Here is a tiny trained network, its code and every weight. The questions are about switching its units off for an input and a class, where a switched-off unit gives its printed mean instead of its output.

import numpy as np


def w(rows, s, z=0):
    codes = np.array(rows[::2]) - 128.0
    scale = np.full(codes.shape[1], s)
    scale[-1] = z or s
    return codes * scale


def f(y):
    return np.maximum(y, 0)


def log_softmax(a):
    a = a - a.max(-1, keepdims=True)
    return a - np.log(np.exp(a).sum(-1, keepdims=True))


def net(x, mask):
    res = np.array(x, float).reshape(1, 8) / 4 @ E
    y = f(res @ A[0][:, :-1].T + A[0][:, -1])
    res = res + np.where(mask, y, B[0][:, -1]) @ B[0][:, :-1]
    return log_softmax(res[-1] @ U[:, :-1].T + U[:, -1])


A, B = {}, {}
E = w([
[117,129,131,117,132,126,122,130,130],'x0',
[61,122,48,186,72,51,130,210,165],'x1',
[156,108,86,186,145,123,141,70,153],'x2',
[145,140,122,133,114,134,139,125,127],'x3',
[124,152,137,154,103,131,136,118,124],'x4',
[85,182,83,83,192,2,125,21,58],'x5',
[127,143,129,131,118,133,128,123,137],'x6',
[83,104,141,42,50,131,231,66,205],'x7',
],0.0074)
A[0] = w([
[129,133,115,73,75,136,115,98,182,15],'n0',
[185,150,255,107,190,142,130,74,131,16],'n1',
[84,122,88,89,79,124,228,74,156,106],'n2',
[125,174,156,174,83,50,170,159,151,253],'n3',
[141,187,91,166,168,152,81,163,104,9],'n4',
[171,145,75,231,163,134,113,89,152,87],'n5',
[108,106,76,174,96,44,134,150,183,20],'n6',
[105,92,125,98,91,136,151,106,136,5],'n7',
[92,181,102,92,153,17,131,51,72,86],'n8',
[66,141,90,114,77,91,105,200,99,46],'n9',
[135,174,106,118,162,148,65,174,66,46],'n10',
],0.0087,0.0069)
B[0] = w([
[55,114,168,234,123,57,85,150,73,149],'n0',
[140,76,72,83,75,125,43,68,84,188],'n1',
[57,163,175,166,167,64,108,184,59,220],'n2',
[124,89,126,76,226,231,110,105,127,249],'n3',
[48,90,170,119,69,37,86,129,80,155],'n4',
[79,206,169,134,156,106,172,140,97,174],'n5',
[140,76,88,109,48,159,48,47,72,174],'n6',
[53,161,188,192,101,10,63,167,78,141],'n7',
[178,113,120,163,68,176,151,200,254,255],'n8',
[145,195,75,66,91,162,94,78,49,169],'n9',
[43,91,189,156,127,66,196,155,135,171],'n10',
],0.009,0.0082)
U = w([
[62,171,177,177,80,2,125,156,79,26],'0',
[154,109,42,75,36,127,53,30,73,26],'1',
[123,139,130,111,157,143,134,137,156,240],'2',
[187,135,130,188,11,166,148,214,235,56],'3',
[138,140,110,96,195,129,148,133,123,232],'4',
[135,198,113,106,171,139,183,114,108,253],'5',
],0.0091,0.0064)

Each question gives the input, the list of numbers given to net, and the class t.
The units are the neurons (one row each of A and B). Each row of codes is followed by its name. A weight is (code - 128) times the scale printed after its matrix; where a second scale follows, it is the last column's (A, B and U).
mask holds one flag per neuron, in row order. A switched-off neuron (its flag False) gives its mean, the last column of its row in B, instead of its output. The means were averaged over made-up inputs and are rounded, as every weight is.
A unit's drop is (log p(t) with every unit on - log p(t) with that unit switched off) / (log p(t) with every unit on - log p(t) with every unit switched off).
The circuit of an input: a set's keep is (log p(t) with only the set's units on - log p(t) with every unit switched off) / (log p(t) with every unit on - log p(t) with every unit switched off). Starting from all 11 units, units are removed one at a time, each time the one whose removal leaves the highest keep (on an exact tie, the one counted first), for as long as the keep stays at least 0.8.
units of the circuit, in order: the units of the circuit, biggest drop first
most important unit: the unit with the biggest drop
k most important neurons: the k neurons with the biggest drops, biggest first
drop when u is switched off: that unit's drop, to one decimal
input [-4,6,1,-8,6,8,2,1], class 3: 2 most important neurons => (n8, n1)
input [-2,-1,-1,2,8,-4,2,1], class 4: units of the circuit, in order => (n8)
input [-1,5,4,4,8,-6,-7,5], class 4: units of the circuit, in order => (n8, n3)
input [-8,6,3,-8,-2,-8,7,7], class 2: units of the circuit, in order => (n3, n8)
input [3,1,-3,0,-2,-4,-3,-7], class 0: units of the circuit, in order => (n4, n10)
input [5,5,6,7,6,-4,-7,3], class 4: 2 most important neurons => (n8, n3)
input [-4,6,-8,-7,0,-5,2,0], class 5: units of the circuit, in order => (n8, n9)
input [-4,7,-6,7,3,0,1,7], class 0: 4 most important neurons => (n2, n0, n7, n1)
input [-3,-3,2,0,-4,-2,3,-6], class 0: units of the circuit, in order => (n3, n4)
input [-4,6,-1,-8,2,4,-3,2], class 1: 2 most important neurons => (n6, n9)
input [-7,-8,-8,7,7,-3,4,-7], class 1: 2 most important neurons => (n1, n2)
input [5,7,2,1,-5,4,0,-4], class 1: 3 most important neurons => (n6, n9, n2)
input [-5,7,8,5,7,-5,-6,3], class 5: units of the circuit, in order => (n8, n3)
input [2,8,-6,6,-7,-1,1,-7], class 1: most important unit => n9
input [-3,-5,-2,-7,-2,5,-6,-6], class 0: 2 most important neurons => (n10, n3)
input [6,5,3,2,8,-3,2,-1], class 4: 3 most important neurons => (n8, n3, n1)
input [-3,3,-5,-8,-1,0,-6,7], class 0: 4 most important neurons => (n2, n7, n0, n8)
input [6,-1,-5,0,7,1,8,-8], class 0: 2 most important neurons => (n4, n10)
input [-7,-7,3,-1,4,-3,1,0], class 1: 2 most important neurons => (n1, n8)
input [7,-8,-3,7,7,2,5,1], class 1: most important unit => n1
input [6,-7,-7,-6,1,1,-5,-5], class 1: 2 most important neurons => (n1, n2)
input [7,5,4,6,8,8,6,6], class 3: drop when n4 is switched off => 0.0
input [-5,8,-1,-1,-2,7,-2,1], class 1: drop when n9 is switched off => 0.5
input [-6,8,-3,5,-8,-1,-3,1], class 1: drop when n9 is switched off => 0.1
input [4,0,-1,-2,-8,-1,-2,-8], class 0: drop when n4 is switched off => 0.1
